(in the rows, 128 means zero)
Two labels a row:
[137  71 133 140 139  93 126 118 134 118 124 135 135 104 135  72 106 133
 151 131 102 143  64  65 143 127 142 119 155 135 117 115 157  81 134  94] : Pn, [44]
[133  97  99 134 129  72 147 130 123 121 110 150 147 119 138  80 128 114
 121 117  76 157 106  92 148 120 141 126 181 114 135 105 107  86 129 132] : cq, [48]
[117  97 125 115  96 132 131  87  95 155 119 161 172 102 127  94 125 136
 108 111  97 137  94  79 133 104 153 107 187 144 107 115 130  98 150  87] : Pn, [44]
[134 114 135 104 123 147 162 110 137 151 135  99 131 100 100 106 123 128
 110 113  80 207 183 160 172 103  53 168 192 132 159 118  90  94 109 110] : Bf, [44]
[186 127 111 117 103 125 172 122 128 163 102 120 122 139 138  22 161 148
 131 124  85 212 112 159 150 104 101 199 179 106 181 109  74  96 128 103] : cq, [48]
[131 103 132 124 129  97 136 108 146 129 123 127 123 128 122  98 116 124
 143 162  91 168 140 135 158 120 127 151 174  94 204 104  93  89 138 127] : Pn, [48]
[148  96 117 135 148 118 141 120 133  97 122 158 139 108 135  65 140 114
 131  93  86 155 141  94 183 101 112 137 180 137 113 105 110  89 123 120] : Pn, [44]
[122 118 143  89 145 120 121 112 109 124 131 149 134 112 140 115 136 137
 119 106 132 157 126  83  92 103 161  93 200 122 127  87 144  88 135  91] : cq, [44]
[163  98 136 123  82 115 146 128 157  90 123 132 151 114 135  83 113 118
 159  69  94 176 113 116 175 133 124 161 166  86 170 130  92  73 127 106] : Pn, [48]
[138 136 129 152 114 123 144 104 153 102 119 106 137 122 152  77 121 133
 192 130  88 176 175  55 101 147 130 129 152  78 172 123  94  58 105 132] : fj, [48]
[134 114 118 136 117 109 138 103 146 112 130 132 160 110 148  73  93 129
 161 128 127 169 182 116 140 166 133 126 164  92 154 114 103  63  76 114] : Bf, [48]
[161 141 123 112 139 156 135 121 157 160 128 133 217 112 117  94 110  93
 125 148  91 199 100 100 155 134 126 173 160  74 166 118  76 117  73 109] : Bf, [48]
[162 110 113 119 165 148 163 149 110 225 143 132 102 113 107  57 165 117
 113 131  77 167  39  59 166  98 119 130 180  91 155  55  84  83  93 119] : fj, [44]
[139  95  95  66 122 124 186  80 110 120 103 146 119  75 136  74 128 117
  96 133  49 208 127 115 161  95 134 146 225 119 100  99 114  84 128  96] : Bf, [44]
[165  83 150 136 152 102 139 102 148 107 125 150 197 116 178  53  86  81
 167 117  92 164 117 117 175 142 140 137 178 100 150 111 146  68 130 145] : Pn, [48]
[140 100 111 114 133 127 143 118 131 125 129 131 149 141 154  79 122 148
 142 116  98 173 149 128 134 139 139 119 154  78 169  94  98  67 125 129] : Bf, [48]
[150 115 120 121 132 104 154 137 145 122 121 138 129 126 142  81 110 123
 133 122  86 172 123 107 148 146 143 150 188  92 138 111 111  70 135 108] : Bf, [48]
[119 127 130 135 120 120  96 122 123 111 134 128 152 128 150 100 116 125
 179  83 122 154 145 104 105 155 143  86 124  58 157 123 107  79 119 130] : fj, [48]
[179 101 128 112 147 134 136 110 140 120 153 228 171 114 153  76 117 128
 145 123  88 174  74  80 138 124 145 130 149  49 141 120 126 100 146  86] : cq, [48]
[118 114 131 131 132 125 145 122 114 152 113 115 119 104 139 100 153 115
 130 122  78 154 113  79 125 122 151 122 192 113 126 125 118  82 122 107] : Pn, [44]
[108  95 120  94 132 115 130 117 123 126 132 167 163 105 152  70 120 141
 119 133 113 153  56  90 157  99 168 112 197 136 113  90 116  72 147 135] : Bf, [44]
[134 101 106  76 127 133 164  89 121  98 116 129 164 109 145  85 144 134
  96 110  93 202 204 142 149  93 151 162 206 136 103 106 121  82 137 130] : Bf, [44]
[126  68 130 135 110 139 166 108 136 124 111 123 131 102 137  73 116 109
 146 102  99 177 160 117 161 105 143 155 182 134  88 172 112  69 110 128] : Pn, [48]
[141  92 117  79 158 106 144  88 103 141 132 139 152 141 104  81 103 127
 111 120  95 201 106  77 172 101 151 111 205  89  95 110 105  83 138  87] : cq, [44]
[125 134 125 121 142 146 141 146 128 130 130 101  92 127 150 109 148 117
 116 119  49 182 160 118 121 132 136 138 132  95 137 108  87  85  94 132] : fj, [48]
[152 123  99 109 126 145 171  91 130 192 145 133 117 112 130  32 161 117
 107 112  39 213 131  99 207  96 159 105 192 129  49 109  83  89 118 132] : Bf, [44]
[135  97 118 131 117 123 158 112 125 141 117 132 130  79 143 101 119 120
 138 116  79 161 129  99 129 127 139 144 180  96 136  96  78  80 125 104] : cq, [44]
[116 119 120  94 146 128 125 103 153 119 114 131 139 130 119 109 102 142
 121 159 109 200 133 129 129 124 136 182 164  78 173 111 105  96 124  97] : cq, [48]
[140  97 124 106 143 121 143  99 150  98 128 149 143 114 129  90  90 138
 137 135 110 178 149 135 158 115 140 161 177 105 160 112 111  91 141 102] : cq, [48]
[152 125 138 133 139 115 120 129 139 118 135 105 160 126 134  70 105 122
 175 126 109 143 139  91 119 153 140  71 136  63 159  42 142  66 131 129] : fj, [48]
[129 105 107 119 123 115 177 118  90 148 117 163 146  83 148  83 199  95
 127 120  95 149 133  79 132 148 144 101 186 138  96 108 178  56 118 131] : Bf, [44]
[160 112 125 103 141 118 149 113 117 128 129 123 135 121 141  72 144 120
 151 120  99 154  86  96 123 145 129 124 152  90 159 106 113  65 142 105] : Bf, [48]
[181  88 121 122 132  68 185  96 151 116 121 103 165 126 138  56 113 109
 150 118  32 174  97  82 163 130 136 137 192  59 130 115  84  66 115 109] : Bf, [48]
[129 107 120 126 127 117 142  91 155 112  99 141 147  89 137  80 111 105
 138 123  85 187 129 124 130 145 141 166 210 115 166 121 102  75 165 102] : Pn, [48]
[145 132  58  81  74 144 171 106 120 184 134 135 116 113 161  79 175 124
  88 111  20 234 158 113 166  96 137 113 199  91  75 101  93  77  92 120] : Bf, [44]
[132 115 120 132 139  89 162 106 143  91 115 144 149 143 134  67 123 140
 150 104  90 166 107 101 119 128 150 161 188  78 168 106 115  65 139 103] : cq, [48]
[134 108 134  99 128 124 147  96 144 129 133 109 136 120 150  75 124 119
 133 143  83 199 147 132 150 127 143 173 153  71 129 123 104  79 112  96] : Bf, [48]
[146 100 120 108 141 123 149  90 153 127 100 152 150 113 162  76  45 113
 133 126  94 184 136 124 168 148 137 141 170  82 138 165 113  89 124 112] : Pn, [48]
[138  87 118  77 111 179 127 102 149 113 133 133 159 121 124  72  99 107
 130 141  78 174  91 108 166 135 134 128 146  83 112 116 110 108 126  92] : Bf, [48]
[128 123 103  91 123 115 148 114 120 125 139 129 132 138 160  85 107 123
 104 115 126 201 130 116 143 112 139 114 163  87 106  99 103  74 137 111] : Bf, [44]
[104 105 123 124 141 124 115 131 139 152 111 141 163 252 125  93 131 123
 115 133 142 169 127  80 128 121 148 126 177 138 147 134 122  78 133 129] : Bf, [44]
[140 135 116 145 121 109 141  97 140  93 105 125 149 117 166  84 126 145
 154 108  88 148 140 115  89 149 143 122 161  62 183 106 110  45 117 107] : Bf, [48]
[145 104 127  98 140 130 150 104 149 121 116 125 120 113 135  72 117 113
 100 123  57 207 142 130 165  93 103 157 185  85 147 121  86  55 126 113] : Bf, [48]
[104  95  95 113 124 144 150 128 112 172 112  97 116 135 151  89 149 119
 104  93  84 175 165  99 121 107 159 125 185 132 113 102 130  73 116 124] : Bf, [44]
[ 81 106 112  93 138 116 146 100  94 158 112 153 136 106 146  97 140 136
 105 112 105 177 160  87 118 108 136 114 188 116  88 103 119  86 129 109] : Bf, [44]
[132  93 117  84 143 127 176 106 131 176 111 155 127  92 130  69 140  96
 111 121  37 175 121  92 192  77 158 104 207 156  28 117 105 104 125 120] : Pn, [44]
[128  82 118 111 121 106 153 101 165 131 126 137 137 113 117  83 113 114
 125 145  78 176 133 104 191 119 136 161 176 105 147 125  91  97 132 112] : Pn, [48]

Both labels of each row:
[127 142  98 148 156 132 123 127 101 161  81 130 128 135 119 124 147  78
  91 100 138 135 150 146 129 147 132 111 125 150 114 148 142 103 113 137] : Cg, <40>
[124 145 107 128 183 132 118 130 110 156 115 140 160 128  89 126  86 103
 136  81 139 172 126 112 119 180  91 126 123  65  60 156 121  55 129 160] : Cg, <38>
[164 121 102 156 142  97 116 139  89 192 125 136  82 175 121  77 231  93
  70 107 128 127 151 126 127 113 138 102  85 110 119 145 153  79  97  94] : fd, <35>
[ 98 117 129  66 150 144 101 133 140 134  76 170 186 120 136 113 105 165
  96  96 140 161  87 138 133 111 106 134 110  92 170 123 114  75 142 125] : fd, <38>
[130 149 101 154 163 119 139 117  79 174 144 147 113 145 125 100 114  82
 100  68 112 161 130 111 108 177 110 115  72 104  22 142 127 124 107 175] : Cg, <33>
[136 137  96 145 100 122 141 132  95 173 153 148 116 148  89 129 142  94
  87 120 113 174 160  93 120 119 135  96  98 125 141 137 162  83 143 134] : Cg, <35>
[161 170  98 161 168 117  91 136  79 168 135 126 129 146 130  91 158  83
 123 102 118 110 147 154 135 137 141  92 139 116 101 127 140 120 110 154] : fd, <40>
[149 153  72 166 175 127 106 127  81 200 155 142 113 158  91  96 120 109
  74 103 140 149 148 101 108 182 115 104  86  88 106 142 147  51 106 153] : Cg, <35>
[143 146 124 145 189 140 131 128 121 136 112 145 146 134 143 119  64  95
  85 116 126 117 130 169 130 153 141 110 164  62 125 137 132 110 112 126] : Cg, <40>
[119 189 110 159 164 121 125 133 105 175 161 129  93  88 106 129 109  74
 104 120 114 144 181 147 104 148 151 114 119 107 152 154 180 168 148 148] : Cg, <34>
[151 149  89 117  97 130 139 109 142 134 145  95  42 170 137 122 129 165
  82 173 102 110 144 110 156  61 168 108  97 103 249 119 180 218 121 105] : Cg, <34>
[140 135 124 116  76 101 137 141 135 115 150  94 107 127 123 140 144 133
 178 155 130 147 163 107  80  89 157 175 138 169 159 129 132 179 146 102] : fd, <34>
[128 100 113 112 129 166  97 155 146 124 115 125 128 111 125 134  94 164
 123 136 124 191  96 127 148  93 126 129 122 144 229 118 139  91 134  98] : fd, <40>
[125 140 136 146 108 197 143 140 122 142 147 110  65 112 129 131 134 110
 194 138 126  99 168 138 127 133 135 108 118 138 136 123 145 217 118 125] : Cg, <34>
